Below is a small trained network, with its code and all its weights. Each question gives an input and a class and asks what happens when units are switched off, that is, made to give their printed mean instead of their output.

import numpy as np


def w(rows, s, z=0):
    codes = np.array(rows[::2]) - 128.0
    scale = np.full(codes.shape[1], s)
    scale[-1] = z or s
    return codes * scale


def f(y):
    return y / 2 * (1 + np.tanh(0.7978845608 * (y + 0.044715 * y**3)))


def log_softmax(a):
    a = a - a.max(-1, keepdims=True)
    return a - np.log(np.exp(a).sum(-1, keepdims=True))


def net(x, mask):
    res = np.array(x, float).reshape(1, 5) / 4 @ E
    y = f(res @ A[0][:, :-1].T + A[0][:, -1])
    res = res + np.where(mask, y, B[0][:, -1]) @ B[0][:, :-1]
    return log_softmax(res[-1] @ U[:, :-1].T + U[:, -1])


A, B = {}, {}
E = w([
[160,58,75,161,79,219,136,166],'x0',
[128,119,130,118,135,137,142,116],'x1',
[88,62,184,85,181,141,76,200],'x2',
[128,133,126,135,125,122,122,137],'x3',
[8,170,147,163,108,177,164,137],'x4',
],0.014)
A[0] = w([
[150,58,79,167,64,211,112,153,188],'n1',
[110,75,107,120,148,182,85,161,75],'n2',
[146,81,81,165,115,164,146,162,152],'n3',
[112,163,146,168,91,115,167,101,144],'n4',
[87,130,193,88,185,92,100,132,148],'n5',
[86,170,157,124,133,95,167,90,177],'n6',
[138,177,129,121,129,92,121,52,243],'n7',
[213,86,95,81,136,108,105,144,205],'n8',
[103,181,103,148,83,148,154,98,110],'n9',
[76,110,151,150,119,163,129,146,98],'n10',
[168,142,59,184,62,148,167,97,176],'n11',
[100,80,175,101,154,152,111,175,139],'n12',
[2,157,148,166,97,165,171,137,195],'n13',
[68,170,172,120,141,122,137,103,121],'n14',
[106,87,174,103,183,128,94,206,196],'n15',
[142,145,137,119,156,62,146,90,255],'n16',
[170,131,96,110,122,104,123,74,198],'n17',
],0.012,0.0073)
B[0] = w([
[165,75,112,108,150,116,231,210,229],'n1',
[89,50,71,98,90,110,142,184,168],'n2',
[163,78,136,84,155,134,201,232,186],'n3',
[98,143,108,153,171,171,109,137,178],'n4',
[152,206,206,53,131,93,104,93,198],'n5',
[96,198,82,114,148,136,65,142,199],'n6',
[105,113,67,213,98,132,59,94,214],'n7',
[195,88,99,84,154,30,109,106,211],'n8',
[101,112,137,158,217,195,129,154,178],'n9',
[56,143,153,92,72,166,202,205,167],'n10',
[207,207,168,231,158,133,194,133,217],'n11',
[104,118,127,48,76,92,128,176,186],'n12',
[28,210,136,119,167,237,147,238,250],'n13',
[117,207,90,86,148,131,116,127,187],'n14',
[125,94,220,2,92,66,129,105,210],'n15',
[74,108,111,197,63,107,55,38,210],'n16',
[147,143,105,203,49,88,149,80,189],'n17',
],0.0083,0.019)
U = w([
[128,109,81,193,64,104,71,72,252],'0',
[157,90,241,75,128,85,64,54,189],'1',
[64,155,69,165,211,187,56,140,112],'2',
[93,209,195,47,144,138,119,151,117],'3',
[254,128,116,166,131,108,201,141,150],'4',
[178,47,104,45,156,90,138,176,61],'5',
[133,131,149,166,207,209,210,179,116],'6',
[52,79,150,101,59,164,192,204,40],'7',
],0.0087,0.0036)

Each question gives the input, the list of numbers given to net, and the class t.
The units are the neurons (one row each of A and B). Each row of codes is followed by its name. A weight is (code - 128) times the scale printed after its matrix; where a second scale follows, it is the last column's (A, B and U).
mask holds one flag per neuron, in row order. A switched-off neuron (its flag False) gives its mean, the last column of its row in B, instead of its output. The means were averaged over made-up inputs and are rounded, as every weight is.
A unit's drop is (log p(t) with every unit on - log p(t) with that unit switched off) / (log p(t) with every unit on - log p(t) with every unit switched off).
The circuit of an input: a set's keep is (log p(t) with only the set's units on - log p(t) with every unit switched off) / (log p(t) with every unit on - log p(t) with every unit switched off). Starting from the 12 units with the biggest drops (on a tie, the unit counted first), units are removed one at a time, each time the one whose removal leaves the highest keep (on an exact tie, the one counted first), for as long as the keep stays at least 0.8.
circuit, biggest first: the units of the circuit, biggest drop first
top k neurons: the k neurons with the biggest drops, biggest first
drop of u: that unit's drop, to one decimal
input [0,-4,2,0,-4], class 1: circuit, biggest first : (n1; n13)
input [-3,-3,5,1,0], class 1: circuit, biggest first : (n13; n15)
input [-1,3,-8,7,1], class 2: top neuron : (n9)
input [0,2,0,7,4], class 2: circuit, biggest first : (n1; n15)
input [1,-6,-8,1,6], class 6: top 2 neurons : (n11; n16)
input [3,-8,-5,5,0], class 4: top 2 neurons : (n13; n11)
input [1,7,5,3,-3], class 5: top 2 neurons : (n16; n2)
input [3,2,-7,0,1], class 6: top 3 neurons : (n9; n8; n4)
input [6,7,-6,-6,0], class 4: top 2 neurons : (n13; n11)
input [1,-4,-3,2,-3], class 4: top 2 neurons : (n11; n6)
input [-6,2,1,-4,-8], class 1: top 2 neurons : (n5; n8)
input [7,-4,-1,3,0], class 4: top 2 neurons : (n13; n11)
input [5,1,8,-1,-2], class 5: drop of n10 : 0.0
input [0,3,-2,-2,-6], class 0: drop of n16 : 0.1
input [-6,2,0,7,-4], class 0: drop of n7 : 0.2
input [7,-6,-6,-4,-1], class 4: top neuron : (n13)
